Here is a tiny trained network, its code and every weight. The questions are about switching its units off for an input and a target symbol, where a switched-off unit gives its printed mean instead of its output.

import numpy as np


def w(rows, s, z=0):
    codes = np.array(rows[::2]) - 128.0
    scale = np.full(codes.shape[1], s)
    scale[-1] = z or s
    return codes * scale


def f(y):
    return np.maximum(y, 0)


def softmax(a):
    e = np.exp(a - a.max(-1, keepdims=True))
    return e / e.sum(-1, keepdims=True)


def log_softmax(a):
    a = a - a.max(-1, keepdims=True)
    return a - np.log(np.exp(a).sum(-1, keepdims=True))


def net(x, mask):
    ids = ['αγδεθλμπφψω'.index(c) for c in x.split()]
    T = len(ids)
    res = E[ids] + P[:T]
    r = res
    for j in range(3):
        rows = slice(2 * j, 2 * j + 2)
        q, k, v = (r @ M[0][rows].T for M in (Q, K, V))
        z = softmax(np.where(np.tri(T) > 0, q @ k.T / 2**0.5, -1e9)) @ v
        o = O[0][rows]
        res = res + np.where(mask[j], z, o[:, -1]) @ o[:, :-1]
    y = f(res @ A[0][:, :-1].T + A[0][:, -1])
    res = res + np.where(mask[3:11], y, B[0][:, -1]) @ B[0][:, :-1]
    return log_softmax(res[-1] @ U[:, :-1].T + U[:, -1])


Q, K, V, O, A, B = {}, {}, {}, {}, {}, {}
E = w([
[17,95,71,185,129],'α',
[156,48,122,156,152],'γ',
[184,116,159,198,116],'δ',
[201,72,200,91,110],'ε',
[112,157,169,140,54],'θ',
[98,228,152,56,200],'λ',
[150,23,146,76,143],'μ',
[91,50,161,145,104],'π',
[197,146,212,92,121],'φ',
[8,118,54,44,171],'ψ',
[150,194,136,186,90],'ω',
],0.014)
P = w([
[99,162,219,151,97],'0',
[153,97,157,138,184],'1',
[98,131,149,174,137],'2',
[157,167,100,69,99],'3',
[151,113,114,107,178],'4',
[90,149,149,122,95],'5',
[165,141,115,63,142],'6',
[69,138,160,181,100],'7',
[128,139,129,92,121],'8',
[151,90,112,140,248],'9',
[118,126,123,128,150],'10',
[208,158,55,38,122],'11',
],0.016)
Q[0] = w([
[192,120,162,255,229],'h0',
[250,172,90,158,115],'h0',
[136,162,26,74,68],'h1',
[218,112,122,93,132],'h1',
[58,97,249,190,163],'h2',
[123,76,89,93,173],'h2',
],0.0079)
K[0] = w([
[94,85,115,126,38],'h0',
[115,51,91,114,128],'h0',
[180,61,87,104,145],'h1',
[131,184,111,161,235],'h1',
[78,147,137,106,1],'h2',
[156,136,107,201,101],'h2',
],0.0096)
V[0] = w([
[64,128,108,138,56],'h0',
[166,62,176,180,78],'h0',
[103,152,115,152,51],'h1',
[117,197,118,245,179],'h1',
[31,45,86,94,134],'h2',
[144,175,154,52,134],'h2',
],0.012)
O[0] = w([
[130,118,86,81,67,135],'h0',
[254,149,199,123,61,139],'h0',
[180,158,49,42,68,183],'h1',
[12,136,145,68,145,177],'h1',
[95,48,111,142,30,3],'h2',
[127,155,26,199,195,224],'h2',
],0.0093,0.0036)
A[0] = w([
[190,168,98,174,4,79],'n0',
[67,113,61,115,248,130],'n1',
[117,56,78,159,158,75],'n2',
[96,195,95,124,114,171],'n3',
[254,151,97,161,75,2],'n4',
[175,144,76,65,71,119],'n5',
[80,154,154,129,89,112],'n6',
[151,169,140,116,174,190],'n7',
],0.0093,0.0027)
B[0] = w([
[173,28,127,88,164,183],'n0',
[160,45,168,138,102,246],'n1',
[105,231,148,123,162,151],'n2',
[129,118,26,100,208,188],'n3',
[255,123,99,128,133,179],'n4',
[85,76,47,56,93,174],'n5',
[157,165,207,181,223,152],'n6',
[90,188,77,74,13,200],'n7',
],0.0056,0.012)
U = w([
[117,86,62,199,106,158],'α',
[190,97,145,194,164,65],'γ',
[211,168,115,205,167,150],'δ',
[149,143,226,144,160,149],'ε',
[151,230,105,189,159,254],'θ',
[86,254,137,54,199,112],'λ',
[169,69,161,115,162,4],'μ',
[87,108,167,81,79,128],'π',
[133,220,224,95,145,145],'φ',
[137,118,108,166,237,91],'ψ',
[186,157,15,96,137,148],'ω',
],0.0064,0.0041)

Each question gives the input, a string of symbols that net reads in full, and the target symbol t.
The units are the heads (2 rows each of Q, K, V and O) and the neurons (one row each of A and B). Each row of codes is followed by its name. A weight is (code - 128) times the scale printed after its matrix; where a second scale follows, it is the last column's (O, A, B and U).
mask holds one flag per unit, heads first, then neurons. A switched-off unit (its flag False) gives its mean, the last column of its rows in O or B, instead of its output. The means were averaged over made-up inputs and are rounded, as every weight is.
A unit's drop is (log p(t) with every unit on - log p(t) with that unit switched off) / (log p(t) with every unit on - log p(t) with every unit switched off).
The circuit of an input: a set's keep is (log p(t) with only the set's units on - log p(t) with every unit switched off) / (log p(t) with every unit on - log p(t) with every unit switched off). Starting from all 11 units, units are removed one at a time, each time the one whose removal leaves the highest keep (on an exact tie, the one counted first), for as long as the keep stays at least 0.8.
circuit, biggest first: the units of the circuit, biggest drop first
k most important neurons: the k neurons with the biggest drops, biggest first
heads that matter: for each layer, one digit per head in row order, 1 if its drop is at least 0.15 and else 0, layers parted by /
input θ θ μ, target ω: circuit, biggest first => h1, h0, n5
input α θ μ, target π: circuit, biggest first => h2, h1
input α α λ θ θ θ λ ω γ λ θ ψ, target ψ: circuit, biggest first => h0, h1
input α ε α θ, target δ: circuit, biggest first => h1, h0
input ψ α δ γ, target π: heads that matter => 001
input δ δ ω θ ω, target λ: most important neuron => n1
input θ α θ, target ω: circuit, biggest first => h1, h0, n5
input θ α α, target ω: heads that matter => 110
input θ θ φ, target ω: circuit, biggest first => h1, h0, n4, n5
input λ ε λ, target ψ: circuit, biggest first => n1, h0, h2
input ω θ θ, target λ: circuit, biggest first => h1, h2
input θ λ ε ψ ψ, target ψ: 2 most important neurons => n1, n2
input δ θ ε, target φ: heads that matter => 111
input α γ θ, target π: heads that matter => 111
input ψ ψ λ θ λ π φ π ψ α θ π, target π: circuit, biggest first => h2
input α ε ε, target π: heads that matter => 011
input θ ω λ λ θ θ θ π λ λ θ ε, target ψ: circuit, biggest first => h1, h0
input θ λ α α λ ε λ ω, target ω: 2 most important neurons => n3, n0
input ε ψ ψ α, target α: heads that matter => 001
input α α θ ψ, target π: heads that matter => 001
